Each row has a name. Each question is about the rows just above it.

Columns, left to right: S G Z A J X W
teg: [  6  39  97  99 -26 -28 -23]
vad: [  5  52  -2 -10  96  37 -94]
Zum: [-37 -51   5  52  25  45  68]
netep: [-18  39  92  17 107 -34  -2]
Reke: [ 51 -28  12  -7 113  96  18]
panal: [-41 -69  -7  78  25  45  68]
rop: [ -6  48  31 -63  75  51 -39]
Ver: [-23 -51   5  52 -68 -27  67]
bav: [-23 -27 -27 -22 -22 -27 -27]
zabam: [75 -5 50 -2 88 13 -1]
bov: [ 44  -3  10   2  38  -3 -77]
nad: [ 23  19 -16  48  40  -3  45]
Shared by Reke and vad: : [96]
Which value is in both netep and zabam? : [-2]
Which value is in both teg and Ver? : [-23]
Which column holds this, read top down? [-94  68  -2  18  68 -39] : W
Count of [-21] in bav: : 0
Whose row is [  5  52  -2 -10  96  37 -94]? : vad
Which column holds [-27  13  -3  -3] top down? : X

Columns, left to right: H E N V R K
vad: [-15  72  13 -18  -5 -18]
Ver: [-69 -17  -3 -48 -17  -3]
panal: [-18  11 -17 -57  30  19]
Zum: [-15  72 -24 -25 -16 -18]
How many times does Ver hold [-17]? : 2
Shared by Ver and panal: : [-17]

Columns, left to right: F P Y L
vad: [-57 -58 -73 -85]
bov: [-58 -58 -49  10]
rop: [ 10 -42 -27 -88]
Zum: [  3 -58  10  11]
Which column holds [-73 -49 -27] top down? : Y
Which value is in both vad and bov? : [-58]
Which value is in both rop and Zum? : [10]
The one value in bov and rop: : [10]

Columns, left to right: fanef geri sab tar Gula mirof dira sedu tetel mibev
Zum: [-39 107 -11  14  20 -15  33  31  27  55]
teg: [  3 -38  14  14  20 -15  33  31  27  55]
nad: [-42  14 -42 -42  -5 -42  43 -16  26 -39]
The one value in teg and nad: : [14]
Count of [31] in Zum: : 1
Shared by nad and teg: : [14]
Whose row is [-42  14 -42 -42  -5 -42  43 -16  26 -39]? : nad
Count of [-42] in nad: : 4

Columns, left to right: U D T Q
Zum: [ 58 -36  58  57]
nad: [  7 -36  58 -35]
vad: [  7 -36  58 -95]
Which row holds [  7 -36  58 -95]? : vad
Which column holds [-35 -95] top down? : Q
Times [-36] occurs in Zum: : 1

Columns, left to right: Sede refu gidi Zopes
vad: [103 -71  -6 -45]
rop: [-37 -27  67 -55]
Reke: [ 66  66 -77  66]
How many times does vad hold [-71]? : 1
Which column holds [-55  66] top down? : Zopes
[103 -37] is in which column, read top down? : Sede
Whose row is [-37 -27  67 -55]? : rop
Which column holds [-6 67] top down? : gidi
How many times does Reke hold [66]? : 3

Columns, left to right: viz pipo Kidov nub sof
bov: [ -9 -32  -3   4  28]
Ver: [ -2 -15  -7  19  12]
netep: [  3 -20 -10 -14  -6]
zabam: [-13   3  24  24  23]
Reke: [-53  19   9 -97  47]
teg: [  3 -21 -21  12 -21]
panal: [24 -7 -5  9 11]
Zum: [  3  -6 -10 -14  -6]
nad: [-33 -12 -22 -75  38]
vad: [-47 -15  -4  -5   9]
Times [-21] occurs in teg: : 3
How many times does zabam hold [23]? : 1
[ -6  23  47 -21  11  -6] is in which column, read top down? : sof
Count of [-14] in Zum: : 1
Count of [-75] in nad: : 1
Which value is in both teg and zabam? : [3]

Columns, left to right: benu temup Kera kogo gupes baf
Reke: [1 1 1 1 1 0]
nad: [-86  97  67  76  67  48]
vad: [ 25  97  67  76 -25  48]
panal: [ 27  97  67  76 -25  48]
Count of [-25] in panal: : 1
Where do [1 1 1 1 1 0] appear? : Reke
[-86  25  27] is in which column, read top down? : benu
Count of [0] in Reke: : 1

Columns, left to right: dafir Rov bures tes
netep: [ 11  13   7 -45]
bav: [ 39 -19  -6 -15]
vad: [  12  -30   20 -108]
nad: [ 30 -24  29 -24]
rop: [-8  5 24 13]
teg: [ 15 -11   0 -30]
Ver: [ 33  16 -25  12]
Count of [-24] in nad: : 2
Count of [12] in netep: : 0
The one value in vad and Ver: : [12]
Times [29] occurs in nad: : 1

Columns, left to right: defa mur Gatib kided
teg: [ 36  86 -16  86]
nad: [ 83   9 -37 -41]
Zum: [-52 -42  30  93]
vad: [ 16 -19 -20 -42]
Ver: [-30 -38 -38 -38]
rop: [-10  87 -17 -86]
zabam: [-71 -18  82 -17]
bav: [-102  -23   41   60]
netep: [  3  22 -98 -20]
Reke: [  3  22 -42 -20]
Times [-38] occurs in Ver: : 3
Count of [-19] in vad: : 1
Count of [87] in teg: : 0
Shared by rop and zabam: : [-17]

Columns, left to right: nakuz Goba nid bik guki tukag dopa
bov: [ 77 104  78  -1  19 -65  69]
bav: [-27 -27 -27 -11 -27  11  37]
Ver: [ 43 -27 -68 -11  46  11  37]
teg: [ 46 -92 -82   0  54 -77  24]
Zum: [ 43 -27 -68 -11 -70  11  37]
Times [-28] occurs in bav: : 0
[24 37] is in which column, read top down? : dopa
[-27  46  54 -70] is in which column, read top down? : guki
Shared by teg and Ver: : [46]

Columns, left to right: tona rur badaz luko dobav ravet rut
teg: [  9   4 -21  41 -27  19  30]
bov: [-6 89 14 45 -8 14 31]
vad: [ -7   3  48   3  -5 -21  13]
zabam: [ 18  46 -20  64 -33 -14   2]
Ver: [-11   1  19   8  55  34  31]
bav: [ 10   5 -13  -2  31  44 -22]
Reke: [  8  25  -9   8  30 -14  62]
The one value in Reke and Ver: : [8]
Which value is in both Reke and zabam? : [-14]
[  2  31 -22] is in which column, read top down? : rut
Which value is in both bov and Ver? : [31]
Times [-8] occurs in bov: : 1

Columns, left to right: mume Nuv faku seso
panal: [-15 -15 -81  18]
rop: [ 15 -19 -73  23]
bav: [-18   4 -66 -30]
Ver: [-23   0  64  15]
teg: [-42  21 -31  29]
netep: [ 33  17 -51  14]
vad: [51 21 35  5]
bov: [-18   4 -92  21]
nad: [-14  11 -90  -4]
Reke: [-42  21  22  35]
[15 29] is in which column, read top down? : seso
Shared by Reke and bov: : [21]
Times [-15] occurs in panal: : 2
[-15  15 -18 -23 -42] is in which column, read top down? : mume
The one value in Ver and rop: : [15]
Which column holds this, read top down? [21 -4 35] : seso
[-15 -19   4   0  21  17  21   4  11] is in which column, read top down? : Nuv

Columns, left to right: vif Tapit vuber Bez zan Ziru Zup ponu talo
bov: [-44 -29  42 109  86  13  68 -34  93]
netep: [-20  25  35  16  12  94  22   5  13]
bav: [ 13 -20  28  36  31  14 -22  -2 -16]
panal: [-12 -29  30  34  40  10  -4  -8  13]
zabam: [  8 -13  25  17   4   8  -5 -21 -11]
Ver: [-36  -4 -28  94 -11 -40  35 -34 -13]
vad: [-44 -29  42 109 -18 -23   7  14  11]
Zum: [ 43  46 -32 -36 -26 -35 -22  13  15]
Reke: [-44 -20 -18 -21  46  28  22  36  12]
nad: [-36  -4  21  94 -11 -40  35 -34 -13]
Which column holds [-20  13 -12   8 -36 -44  43 -44] top down? : vif
The one value in Zum and panal: : [13]
The one value in bav and panal: : [13]
The one value in zabam and Reke: : [-21]
Count of [-44] in bov: : 1
[ 86  12  31  40   4 -11] is in which column, read top down? : zan
The one value in netep and panal: : [13]

Columns, left to right: madu veli fitos Fazov
panal: [-30 -55 -55 -55]
bov: [ -1 -13 -35  42]
teg: [ 43  68 -21  11]
bav: [ 12  24  12 -54]
Reke: [ 66  37 -12  40]
zabam: [-107   14   21  -73]
nad: [-71 -15 -69   3]
Which column holds [-55 -13] top down? : veli
Times [-56] occurs in panal: : 0

Columns, left to right: Daz lako zat diza dutat fazi bas zute Kekap nepud
rop: [ 24 -15   7  22 -97   2 -30  -1  21  48]
zabam: [ 24 -15 -17 -98 -97  48  24  -1  21  48]
teg: [ 24 -15 -17  22 -97   2 -30  -1  21  55]
bov: [10 -3 -4 -3 -3 -3 -5  3 -3 -3]
Where do [10 -3 -4 -3 -3 -3 -5  3 -3 -3] appear? : bov
How many times does bov hold [-3]? : 6
Times [-97] occurs in zabam: : 1
[48 48 55] is in which column, read top down? : nepud

Columns, left to right: zikur Baz lakal Dol Losi Tal
Ver: [ 33 -22 -19 -20 -19   7]
teg: [  2 -22 -15   5 -22 -20]
nad: [  2 -22 -15   5  17  33]
bov: [ 16 101  17  -4  -5  12]
Reke: [  4  12  -7 -20 -23   3]
The one value in bov and nad: : [17]
Which column holds [-20  33  12   3] top down? : Tal
Which value is in both bov and Reke? : [12]
The one value in Ver and Reke: : [-20]
The row with [ 33 -22 -19 -20 -19   7] is : Ver

Columns, left to right: kavo Bup Lud bikug
zabam: [65 31 65 65]
nad: [ 66  64  65 -90]
panal: [ 65  31  11 -90]
Which value is in both nad and zabam? : [65]
Which column holds this, read top down? [65 66] : kavo
Count of [66] in nad: : 1
Which column holds this, read top down? [66 65] : kavo
Whose row is [ 65  31  11 -90]? : panal
How many times does zabam hold [65]? : 3

Columns, left to right: kadu rifi zivam faf pim zemon Sazus maf Zag fote
Ver: [ 43 -15  55 -24  63   5  60  26 -38  11]
Zum: [  2 -21  26   9  80   3  24 -39 -33 -23]
rop: [-15  32  31 -35  23  13 -21 -16  11  -2]
nad: [ 17   1  25  47 -25 -35  51  11  28  22]
vad: [-47   5  29  32 -31 -20  45  12  36  21]
bav: [ 50 -48 -48 -37  55  33 -48 -10 -48 -10]
panal: [ 50   7 -39 -18  24  14  -3  35  -4  -6]
netep: [ 27  -2  10 -25 -41  32  -2 -43 -17 -50]
Times [-48] occurs in bav: : 4
Which column holds this, read top down? [-24   9] : faf

Columns, left to right: vud kava pabe vutet bigut Kef Sizev Kazu sovep tonep
zabam: [ 69  14  32  28   7  18  54 -10   2   6]
vad: [-42  25 -15   1 -27  -9 -69  60  12 -30]
rop: [ 23 -33  19  23  -8  11  42 -56 -14  48]
Reke: [ 30 -58 -58  33  17 -58  30 -58  30  58]
netep: [ 33  57  46  12 -12  11  26 -59  12 -34]
teg: [ -7  14  47  28 -12  -7  47  24  -7  47]
nad: [ 49  48  24  17   3  10  22  24  17 -36]
Zum: [ 16  17 -53   2   9 -28 -21   2  16 -45]
panal: [ 30  31 -18  67  19  12 -46   5   2  57]
bov: [ 27 -24  32  45  11  17  43 -33 -11  52]
Ver: [ 23 -23  -5  77  11  22 -38  19   1  48]
bav: [ 48  39  20  28   5   7   3  31  24 -34]
Times [-58] occurs in Reke: : 4
Count of [-7] in teg: : 3
Which value is in both bov and zabam? : [32]
Times [17] occurs in Zum: : 1
Which value is in both nad and teg? : [24]
[30 12 -7 17 16  2] is in which column, read top down? : sovep
Count of [60] in vad: : 1

Columns, left to right: Rezun bop dop Pelig
bav: [-52  19  12  65]
zabam: [-52 -52 -31 -31]
nad: [-53  13  13  13]
rop: [ 82 -19   7 -33]
Times [-31] occurs in zabam: : 2
Which value is in both zabam and bav? : [-52]
Count of [-30] in zabam: : 0
[ 19 -52] is in which column, read top down? : bop
Whose row is [-53  13  13  13]? : nad
How many times does nad hold [13]? : 3

Columns, left to right: kuri Zifo zota pib biz Ruzof dered vibu
netep: [ 21 -73 -11  36  33  40 -52  27]
zabam: [-52  15  74 -34  19  17  51  71]
rop: [ 15  28  51  61 -53  84  14 -69]
Ver: [ 83  64  31   2  16   1 -63 -72]
Which value is in both zabam and netep? : [-52]
[ 51  14 -63] is in which column, read top down? : dered

Columns, left to right: veza Ruman kog sugo gusa Bina pomuk
Reke: [ 12  57  15 -34 -35  15  30]
teg: [-82  59  37   8 -16  55 -56]
vad: [ 11  11 -38 -39 -87  35  52]
nad: [ 16  -3 -56  75 -13  50  31]
Ver: [-43 -60 -38 -60  46  33  63]
bov: [-41 -11  18 -47  82   4  -7]
zabam: [-33 -31 -54 -14  12  94  -7]
netep: [ 12 -73  60  12  53 -19  46]
rop: [-19 -57  11  73 -53 -15  38]
panal: [ -9  43 -45 -25  53 -14  41]
Zum: [ 52  29 -53  71  29 -56   4]
Times [29] occurs in Zum: : 2
Count of [53] in Zum: : 0
Which value is in both netep and Reke? : [12]
Shared by Ver and vad: : [-38]
Which value is in both vad and Zum? : [52]
[ 16 -43 -41 -33  12 -19  -9  52] is in which column, read top down? : veza

Columns, left to right: rel zad vofe Pada Dila Radi biri keban zav
Zum: [ 51 -20  -2  36  38 -40  34 -36 -90]
zabam: [ 48 -20  21  32  51 -40  60 -26 -83]
panal: [-39 -22  59  36 -26 -50  37   5 -39]
Shared by zabam and panal: : [-26]
Times [59] occurs in panal: : 1
Which value is in both Zum and panal? : [36]

Columns, left to right: Kabom Nukuf pelev kif
bov: [  4 -47 -12  21]
nad: [ 40  43 -54  -9]
panal: [  4 -47 -12  28]
teg: [-11  63  41 -11]
Ver: [29 19 28 21]
vad: [ 17 -48 -99 -11]
rop: [ -3 -45   6 -14]
Which value is in both vad and teg? : [-11]
The one value in panal and Ver: : [28]

Columns, left to right: gisu kisut Gak burop
nad: [-41  13  65  21]
zabam: [-48 -22 -91 -92]
Zum: [-33 -92 -92 -92]
Count of [21] in nad: : 1
How many times does zabam hold [-92]? : 1
The one value in zabam and Zum: : [-92]
[-41 -48] is in which column, read top down? : gisu
Which column holds [-48 -33] top down? : gisu
How many times does Zum hold [-92]? : 3

Columns, left to right: gome zagom Mez Par per nufi zavak mor rimal
panal: [ 16  -2  18  26  26 -22  -5 -38 -36]
Reke: [-77 -54 -27 -27 -27 -41  33 -54 -54]
Zum: [ 15 -45  52  31 -22  13  23   0 -19]
Ver: [ 22  32  18 -68  66 -10 -81  -4   2]
zabam: [-27  -2  12 -85  34  -6 -33  17 -23]
nad: [ -9 -20 -55 -52  18  -3  14   0 -19]
Which column holds [ 0 -4] top down? : mor
Which column holds this, read top down? [ 26 -27  31] : Par
Count of [16] in panal: : 1
How many times does Reke hold [-26]? : 0
Times [-53] occurs in Reke: : 0

Columns, left to right: tuf meba nevav Vovu
Ver: [-15 -15   2   2]
nad: [-51  17 -22  32]
panal: [21 -4 25 12]
bov: [ -2  21 -45 -47]
rop: [ 42  21 -32 -56]
netep: [ 34 -20  35  10]
Zum: [ 37  40 -60 -84]
bav: [-51 -19   3   2]
vad: [-32 -18   9   5]
teg: [-32 -18   9  18]
Reke: [-52  25 -39 -60]
zabam: [  5  -7 -18  12]
Which column holds [-84   2   5] top down? : Vovu
[21 -4 25 12] is in which row? : panal
Shared by nad and bav: : [-51]

Columns, left to right: vapi Kibef kuzag mib
bav: [ -6 -40  78  45]
nad: [ 56  21  78 -66]
bov: [ 23   6   6 -82]
teg: [20 36 47 -7]
zabam: [ 45  43 -39  61]
rop: [-40 -40 -40 -41]
vad: [  5  35 -12 -88]
netep: [ 47 -32  46  54]
[  6  47 -39 -40 -12] is in which column, read top down? : kuzag
The one value in rop and bav: : [-40]
Which value is in both bav and zabam? : [45]
How many times does teg hold [47]? : 1
Times [6] occurs in bov: : 2
The one value in nad and bav: : [78]
How many times does rop hold [-40]? : 3

Columns, left to right: Big kire Mivut rase
Ver: [33 32 33 43]
vad: [-16  31 -24  32]
rop: [ 15 -89   2  33]
zabam: [  4 -90  -7  31]
panal: [32 20 -8 33]
Zum: [-59   8 -17  74]
bov: [ 32 -90  -3  32]
Which value is in both rop and panal? : [33]
Which column holds [-24   2  -7  -8 -17  -3] top down? : Mivut
[15  4] is in which column, read top down? : Big
The one value in panal and bov: : [32]
[ 32  31 -89 -90] is in which column, read top down? : kire
Shared by zabam and vad: : [31]

Columns, left to right: mani Midap vore miku geli masuf
nad: [ 41   2 -55 -42  30 -31]
rop: [ 11  42  -9 102  61  -1]
vad: [-55 -57  28  -3 -16   3]
bav: [ 41 -57  28 -45 -16   3]
Ver: [ 56 -56  17 -18  -1 -16]
teg: [-27  36  36 -27 -26  36]
Reke: [ 35 -59 -56 -56 -17  16]
zabam: [-40  52  42  35  11  27]
Which value is in both vad and nad? : [-55]
[-31  -1   3   3 -16  36  16] is in which column, read top down? : masuf
Times [-56] occurs in Reke: : 2
The one value in vad and Ver: : [-16]
Count of [36] in teg: : 3

Columns, left to right: duru zarit lobed piz dibon vidim zomek zis
vad: [-31   3 -45   7 -13 -13 -10  56]
bav: [-31  55 -45   7  33 -13 -10  56]
Reke: [ 59 -20  57  25 -36 -24  55 -25]
Count of [57] in vad: : 0
Shared by bav and Reke: : [55]
Which value is in both Reke and bav? : [55]
Which column holds [ 55 -20] top down? : zarit
[-10  55] is in which column, read top down? : zomek

Columns, left to right: guno Kebo dapob Pipa migag Kamem vuri
bov: [ 92  89 -42 -19  61  27  22]
netep: [ 92  89 -42 -19  61  45  22]
rop: [ 92  89  38 -42  61  27  22]
Which column holds [-42 -42] top down? : dapob
The row with [ 92  89 -42 -19  61  27  22] is : bov
Whose row is [ 92  89 -42 -19  61  45  22]? : netep
Which row holds [ 92  89  38 -42  61  27  22]? : rop

Columns, left to right: Duno vufor guded Damuf
bav: [ -1 -35  17 -14]
Zum: [ -5  38 -23 -10]
vad: [ 1 13  1  1]
teg: [ 0 -5 -5 -5]
nad: [-25  25 -15  12]
rop: [-25  25  37  12]
zabam: [-96  -8  38 -27]
panal: [12  2 45 27]
bov: [ 12  31  45 -13]
Ver: [-97  18  32  18]
Count of [-5] in teg: : 3
Whose row is [ -5  38 -23 -10]? : Zum
The one value in Zum and zabam: : [38]
Count of [32] in Ver: : 1
Whose row is [-96  -8  38 -27]? : zabam
Count of [1] in vad: : 3

Columns, left to right: bol pid ropi vimep
Zum: [ 26 -11  -9 -29]
bov: [ 48 -29 -16  -6]
teg: [ 46  35 -84  15]
vad: [-72   7  22  50]
bav: [-14 -63   4  50]
panal: [ -14 -107  -24  -44]
zabam: [ 48 -23 -16  -6]
netep: [  4 -19  -1 -24]
Reke: [10 22 -2 21]
nad: [-15 -15 -15  -4]
rop: [  3 -63   4 -69]
Ver: [-14  -4   4  -4]
Which value is in both Ver and panal? : [-14]
The one value in Ver and netep: : [4]
Shared by netep and Ver: : [4]
Which column holds [ -9 -16 -84  22   4 -24 -16  -1] top down? : ropi
Times [-15] occurs in nad: : 3
Which value is in both Zum and bov? : [-29]

Columns, left to right: gizif vemiz Luvem Vazo Voko zeru zuve
teg: [ 13 -60 -40 -16 -46  61 -18]
netep: [ 31 -40 -16 -41  56  30  30]
bav: [-30  30 -16 -89  15  -6   1]
Whose row is [-30  30 -16 -89  15  -6   1]? : bav
Count of [30] in netep: : 2
The one value in bav and teg: : [-16]

Columns, left to right: Fadi dopip zenup fuli rodi sikig
nad: [-35  -7 -28 -74  64  77]
vad: [ 27  42 -19  58 -19  20]
panal: [ 43 -39  43 -52  17  43]
zabam: [ 65   3  28  26 -34  60]
teg: [ 40  64 -23   3  -4  48]
bav: [-19 -18  21 -24 -24 -23]
Ver: [-20  37 -12  41 -36 -22]
rop: [-52   2 -12  41  27  76]
netep: [ 27  21 -58  -2  45 -82]
Reke: [-91  27  -2  58 110  -1]
Which column holds [ 48 -23 -22  76 -82] top down? : sikig
Count of [3] in zabam: : 1
The one value in vad and bav: : [-19]
How many times does vad hold [42]? : 1
Times [43] occurs in panal: : 3
The one value in rop and Reke: : [27]

